Here is a tiny trained network, its code and every weight. The questions are about switching its units off for an input and a target symbol, where a switched-off unit gives its printed mean instead of its output.

import numpy as np


def w(rows, s, z=0):
    codes = np.array(rows[::2]) - 128.0
    scale = np.full(codes.shape[1], s)
    scale[-1] = z or s
    return codes * scale


def f(y):
    return y / 2 * (1 + np.tanh(0.7978845608 * (y + 0.044715 * y**3)))


def softmax(a):
    e = np.exp(a - a.max(-1, keepdims=True))
    return e / e.sum(-1, keepdims=True)


def log_softmax(a):
    a = a - a.max(-1, keepdims=True)
    return a - np.log(np.exp(a).sum(-1, keepdims=True))


def net(x, mask):
    ids = ['βγδζηλμπσφψ'.index(c) for c in x.split()]
    T = len(ids)
    res = E[ids] + P[:T]
    r = res
    for j in range(2):
        rows = slice(4 * j, 4 * j + 4)
        q, k, v = (r @ M[0][rows].T for M in (Q, K, V))
        z = softmax(np.where(np.tri(T) > 0, q @ k.T / 4**0.5, -1e9)) @ v
        o = O[0][rows]
        res = res + np.where(mask[j], z, o[:, -1]) @ o[:, :-1]
    y = f(res @ A[0][:, :-1].T + A[0][:, -1])
    res = res + np.where(mask[2:6], y, B[0][:, -1]) @ B[0][:, :-1]
    return log_softmax(res[-1] @ U[:, :-1].T + U[:, -1])


Q, K, V, O, A, B = {}, {}, {}, {}, {}, {}
E = w([
[153,100,86,160,128],'β',
[94,178,46,150,188],'γ',
[156,127,56,131,133],'δ',
[82,122,84,175,203],'ζ',
[152,138,215,163,188],'η',
[158,197,168,140,175],'λ',
[134,129,188,184,201],'μ',
[155,134,112,172,145],'π',
[201,90,95,250,63],'σ',
[188,139,186,30,114],'φ',
[68,19,71,45,231],'ψ',
],0.012)
P = w([
[118,183,141,88,82],'0',
[245,80,93,113,122],'1',
[254,75,115,93,130],'2',
[206,92,106,106,142],'3',
[132,140,118,122,140],'4',
[141,156,99,120,147],'5',
[164,174,132,127,163],'6',
[150,155,116,114,181],'7',
[115,151,117,110,188],'8',
[111,117,138,163,179],'9',
[113,159,162,97,207],'10',
[136,143,174,104,188],'11',
[110,133,161,105,177],'12',
[137,149,154,102,159],'13',
],0.0087)
Q[0] = w([
[87,104,139,190,165],'head 1',
[92,205,118,140,117],'head 1',
[25,158,124,183,85],'head 1',
[100,103,197,113,108],'head 1',
[122,142,146,166,128],'head 2',
[186,100,128,142,197],'head 2',
[233,210,156,203,217],'head 2',
[197,129,132,167,254],'head 2',
],0.0092)
K[0] = w([
[165,144,165,222,127],'head 1',
[177,66,126,145,151],'head 1',
[217,117,108,134,185],'head 1',
[161,97,47,144,103],'head 1',
[182,122,131,111,117],'head 2',
[35,164,163,147,217],'head 2',
[92,123,122,104,236],'head 2',
[33,135,186,136,254],'head 2',
],0.0088)
V[0] = w([
[195,130,80,198,62],'head 1',
[42,103,98,112,124],'head 1',
[71,73,127,253,149],'head 1',
[143,129,25,76,68],'head 1',
[116,159,212,166,128],'head 2',
[42,157,124,118,161],'head 2',
[77,181,69,177,171],'head 2',
[186,200,164,207,44],'head 2',
],0.011)
O[0] = w([
[171,156,131,2,29,121],'head 1',
[89,113,54,212,90,92],'head 1',
[209,171,5,118,86,111],'head 1',
[82,111,184,119,35,112],'head 1',
[169,200,113,146,170,97],'head 2',
[114,113,80,134,98,151],'head 2',
[139,169,90,137,12,148],'head 2',
[111,234,150,110,144,1],'head 2',
],0.0083,0.0093)
A[0] = w([
[191,112,99,220,3,247],'neuron 1',
[245,201,150,123,76,217],'neuron 2',
[118,57,121,56,75,85],'neuron 3',
[105,118,143,78,100,106],'neuron 4',
],0.0045,0.0016)
B[0] = w([
[130,47,110,42,86,252],'neuron 1',
[156,244,66,67,2,185],'neuron 2',
[70,179,126,132,92,233],'neuron 3',
[114,152,158,75,114,125],'neuron 4',
],0.0067,0.0026)
U = w([
[94,142,181,110,132,148],'β',
[37,154,132,133,90,34],'γ',
[104,132,145,38,123,89],'δ',
[54,158,189,124,109,94],'ζ',
[92,40,166,80,187,179],'η',
[66,80,150,184,133,107],'λ',
[191,158,128,175,212,108],'μ',
[174,158,105,147,189,154],'π',
[85,138,254,140,112,252],'σ',
[128,148,180,147,179,97],'φ',
[171,151,105,126,102,168],'ψ',
],0.0063,0.0039)

Each question gives the input, a string of symbols that net reads in full, and the target symbol t.
The units are the heads (4 rows each of Q, K, V and O) and the neurons (one row each of A and B). Each row of codes is followed by its name. A weight is (code - 128) times the scale printed after its matrix; where a second scale follows, it is the last column's (O, A, B and U).
mask holds one flag per unit, heads first, then neurons. A switched-off unit (its flag False) gives its mean, the last column of its rows in O or B, instead of its output. The means were averaged over made-up inputs and are rounded, as every weight is.
A unit's drop is (log p(t) with every unit on - log p(t) with that unit switched off) / (log p(t) with every unit on - log p(t) with every unit switched off).
The circuit of an input: a set's keep is (log p(t) with only the set's units on - log p(t) with every unit switched off) / (log p(t) with every unit on - log p(t) with every unit switched off). Starting from all 6 units, units are removed one at a time, each time the one whose removal leaves the highest keep (on an exact tie, the one counted first), for as long as the keep stays at least 0.8.
circuit, biggest first: the units of the circuit, biggest drop first
k most important neurons: the k neurons with the biggest drops, biggest first
heads that matter: for each layer, one digit per head in row order, 1 if its drop is at least 0.15 and else 0, layers parted by /
drop of u: that unit's drop, to one decimal
input ζ σ μ, target ψ: circuit, biggest first => head 1; head 2; neuron 2
input σ δ β δ, target δ: heads that matter => 10
input ψ μ σ δ σ σ ζ σ, target ψ: heads that matter => 10
input ψ ψ γ δ, target λ: circuit, biggest first => head 1
input β ψ π σ ψ φ β, target η: 2 most important neurons => neuron 1; neuron 2
input π β μ ζ δ σ η μ σ σ ζ π, target ψ: heads that matter => 11
input γ ψ ψ ψ ψ μ, target λ: circuit, biggest first => head 1; head 2
input ψ σ σ, target η: circuit, biggest first => neuron 1; head 2
input μ μ ζ, target μ: heads that matter => 11
input λ ψ σ σ, target η: circuit, biggest first => head 2; neuron 1
input σ φ δ β ψ ψ π, target η: 2 most important neurons => neuron 1; neuron 2
input μ μ μ, target μ: drop of head 1 => 0.4
input σ η ψ, target δ: drop of head 2 => -0.2
input φ ψ π, target η: circuit, biggest first => head 2
input ψ ψ ψ, target λ: drop of neuron 1 => 0.0
input ψ μ π η μ π μ ζ μ ζ σ β σ, target ψ: 2 most important neurons => neuron 2; neuron 1
